array([[60, 62, 59, 20, 59, 62, 45, 60, 48, 61, 62, 44],
       [42, 66, 63, 59, 90, 65, 73, 75, 73, 92, 49, 70],
       [35, 31, 85, 59, 74, 42, 56, 62, 45, 61, 59, 61]])
Give the second entry from the end, reading row by row.
59
The 4th entry from the end, reading row by row: 45
The third entry on the diagonal from the top-right corner -> 61
The entry just left of the largest entry is 73
Give the 3rd smallest entry.
35
The largest entry in the last row: 85
Give the top entry of the column that holds the largest entry.
61
Give the smallest entry.
20
The 1st entry in reading order: 60
The entry directly below 66 -> 31
Give the 2nd entry, reading row by row.
62
Give the bottom entry of the column that holds the smallest entry.
59
Give the second entry on the diagonal from the top-right corner.
49
Give the entry directly below the smallest entry.
59
The entry directly above 56 is 73
Give the largest entry in the last column.
70
The entry directly above 49: 62
Give the last entry, reading row by row.
61

Questions about the table below. Indices start at 1.
1) The entry in the top-right corner?
2) The entry just right of 3?
3) The entry directly above 36?
4) The top-left entry?
5) The top entry of the column that holds the smallest entry?
6) The entry at row 1, column 3?
7) The entry directly above 22?
12,12,16,-17,9
-16,6,15,-6,12
59,8,7,-15,8
3,36,14,-9,15
6,12,14,-7,11
-11,-16,-15,22,-9
1) 9
2) 36
3) 8
4) 12
5) -17
6) 16
7) -7

Read these off the row that follows.
1) Read off the entry just left of 4094.
2) Read off the entry just left of 5552.
3) Read off the entry just left of the smallest entry.
4) Read off the entry just right of 2915.
5) Read off the entry just right of 2023.
6) Read off the entry just left of 4184.
4410  5552  4094  5218  5137  4184  4432  6089  6662  3206  8006  2220  2915  2023  2993  2127
1) 5552
2) 4410
3) 2915
4) 2023
5) 2993
6) 5137

[[  6.9  -1.6  -7.0  -6.3 -11.2   4.2  -0.8  20.6   7.5]
 [  1.3   9.3  -5.4   0.0   7.4   1.7  -7.5  -1.7   0.7]
 [-11.3  -7.2   1.0   5.9   2.2   1.0  -6.2  -7.2 -13.1]
 [ -1.3  -2.9   6.7   5.5  -8.6   0.4  -2.7 -15.3   3.3]
 [ -0.1  -3.9   1.4   1.6   6.7  12.4  -5.7   2.1  -3.5]
 [-15.2 -13.7  -3.4   7.4   1.7   6.8  -0.5   1.2  -3.4]
 [  1.4  -6.7  -9.1   2.9  -5.2  -9.5  -3.7  -3.4   7.1]
 [ 13.6  18.2  10.4   1.1  -5.5  -7.5  11.3   5.5   3.3]
 [  8.0   9.2   7.4  -4.8  -4.4  -2.6   2.8  -3.2  -4.1]
 [ -2.0   2.3  -3.6   8.1   3.5  -9.3  -4.6  -6.7   5.5]
 [ 10.6  14.7   3.4  -7.4  -0.3  -6.2  -1.1   8.7   2.1]]
The entry directly below the centre entry: -5.2
The entry just right of -1.1 is 8.7
Give the fourth entry from the end, reading row by row.
A: -6.2
Give the entry in the bottom-right corner.
A: 2.1
Give the first entry in the row that holds the largest entry.
A: 6.9
The top entry of the column that holds the largest entry is 20.6
The last entry of the smallest entry's row is 3.3
The entry in the bottom-left corner: 10.6
Give the entry directly below -4.4.
A: 3.5
The fifth entry from the end, reading row by row -> -0.3
Give the entry just right of -3.7.
A: -3.4
The entry directly above the smallest entry is -7.2
The entry just left of 0.0: -5.4
Give the entry directly above 9.2.
A: 18.2
The entry directly above -1.3 is -11.3
The 3rd largest entry -> 14.7
Give the entry just right of 4.2.
A: -0.8
The centre entry -> 1.7
The entry directly above -13.7 is -3.9
The smallest entry in the first column -> -15.2
Give the smallest entry in the last row.
A: -7.4
Give the entry just right of 1.3.
A: 9.3
The entry directly above 13.6: 1.4
The entry just right of the largest entry is 7.5
Give the 5th entry, reading row by row.
A: -11.2
Give the entry directly above the centre entry.
A: 6.7
The entry just right of -4.4 is -2.6
Give the entry directly below 2.9.
A: 1.1
The entry just left of 9.2: 8.0
The entry just right of 11.3: 5.5

[54, 62, 38, 15, 30, 46, 33, 80, 48, 35, 17, 45]
Report the entry just left of the largest entry.
A: 33
Report the entry just left of 48.
A: 80
The entry just left of 15: 38
Report the second entry from the right.
A: 17
The entry just right of 54: 62

arr = [338, 489, 83, 313, 340, 512, 860, 93, 514]
The 3rd entry from the right: 860
The entry just right of 489 -> 83
Give the entry just left of 489.
Answer: 338

A = -7,49,51,-2
The third entry from the right is 49
Report the first entry from the left.
-7

x = [ -7 -59  12  50 -19  25 -21 -12  -5  14   2 -14  49]
The entry just right of -14 is 49
The 3rd entry from the left -> 12
The second entry from the right -> -14
The third entry from the right?
Answer: 2
The 4th entry?
Answer: 50

grid = ((348, 590, 598, 331, 625, 407, 185, 556, 308, 351, 109, 698), (434, 571, 466, 290, 672, 521, 222, 395, 463, 460, 354, 67), (405, 407, 166, 677, 487, 399, 558, 588, 970, 298, 603, 487), (192, 574, 204, 456, 362, 324, 485, 449, 339, 354, 399, 207), (292, 251, 493, 443, 449, 362, 503, 374, 512, 405, 467, 764), (583, 687, 692, 195, 395, 481, 811, 648, 578, 238, 447, 388), (278, 790, 243, 500, 362, 540, 321, 538, 341, 451, 383, 254), (312, 553, 740, 210, 442, 492, 547, 431, 119, 498, 348, 279), (121, 367, 35, 731, 349, 371, 162, 244, 210, 611, 496, 285), (773, 275, 527, 376, 556, 374, 463, 501, 654, 322, 424, 543))
The entry just left of 166 is 407
The entry just left of 238 is 578
The 3rd largest entry -> 790
The third smallest entry: 109
The entry just left of the largest entry is 588
Read off the entry just left of 321.
Answer: 540
Read off the 2nd largest entry.
Answer: 811
The entry just right of 162: 244
Read off the fourth entry in reading order.
Answer: 331
The entry just left of 553 is 312
Read off the entry just left of 251.
Answer: 292
The 1st entry in reading order is 348
Read off the 3rd entry in reading order.
Answer: 598
Read off the 2nd entry in reading order.
Answer: 590

X =
-11,13,0,3,-13
-45,28,6,-13,18
5,-6,21,6,-29
19,10,21,-5,-33
30,9,6,-21,-4
20,28,-4,-2,-3
-10,15,0,-2,-33
-9,1,14,-22,-13
11,-15,6,-8,-32
8,51,-5,15,-29
1,-4,-6,-12,23
43,-8,0,-5,-11
17,21,11,7,30
Which number is the fourth-last entry, reading row by row?
A: 21
The 1st entry in reading order: -11
Which number is the last entry, reading row by row?
A: 30
Which number is the entry directly below -10?
A: -9
Which number is the entry just left of 10?
A: 19
The smallest entry in the first column is -45
The smallest entry in the first row: -13
Which number is the bottom entry of the column that holds the smallest entry?
A: 17
The entry directly above 19: 5
Which number is the largest entry in the first column?
A: 43
Which number is the second entry, reading row by row?
A: 13
The last entry of the largest entry's row is -29
The first entry in the row that holds the largest entry -> 8
The second entry on the main diagonal: 28
The entry directly above 7 -> -5
Which number is the centre entry?
A: 0
Which number is the entry directly above the centre entry?
A: -4
The second entry from the end, reading row by row -> 7
Which number is the second entry on the diagonal from the top-right corner?
A: -13
The last entry of the smallest entry's row -> 18
Which number is the entry directly below the largest entry?
A: -4

array([[ 0.00,  0.10, -0.03,  0.13,  0.07,  0.02, -0.05,  0.07,  0.07],
       [-0.01,  0.03,  0.01,  0.14,  0.05,  0.02,  0.28,  0.08,  0.10],
       [ 0.04,  0.06,  0.14,  0.02,  0.05,  0.09, -0.24,  0.04,  0.10],
       [ 0.05,  0.08,  0.06,  0.03,  0.02,  0.10, -0.15,  0.04,  0.07],
       [ 0.07,  0.01,  0.12,  0.09,  0.00,  0.12, -0.05,  0.00,  0.03],
       [ 0.02,  0.08,  0.12, -0.08,  0.00,  0.05,  0.14,  0.06,  0.01],
       [ 0.03,  0.07,  0.04,  0.12,  0.08,  0.08,  0.14,  0.09,  0.04],
       [-0.01,  0.00,  0.11,  0.00,  0.05,  0.05, -0.19,  0.06,  0.09],
       [ 0.03,  0.05, -0.02,  0.02,  0.04, -0.02,  0.04,  0.05,  0.04]])
Report the entry in the bottom-right corner.
0.04
Report the top-right entry.
0.07
The entry just left of the smallest entry -> 0.09
The entry just right of the smallest entry: 0.04
The minimum -> -0.24
Report the smallest entry in the first row.
-0.05
Report the largest entry in the first column.
0.07
The 3rd entry on the main diagonal is 0.14
Report the first entry on the main diagonal.
0.00
The bottom-left entry: 0.03
Report the fifth entry, reading row by row.
0.07
The third entry, reading row by row -> -0.03
The bottom entry of the column that holds the smallest entry -> 0.04
Report the entry directly below the smallest entry.
-0.15
Report the last entry in the row that holds the largest entry.
0.10
Report the last entry in the row that holds the smallest entry.
0.10
Report the entry just left of the centre entry.
0.09
Report the smallest entry in the last column.
0.01
Report the second entry on the main diagonal.
0.03
The entry just right of the centre entry: 0.12
Report the entry at the centre.
0.00
The fifth entry from the end, reading row by row: 0.04
The second smallest entry: -0.19
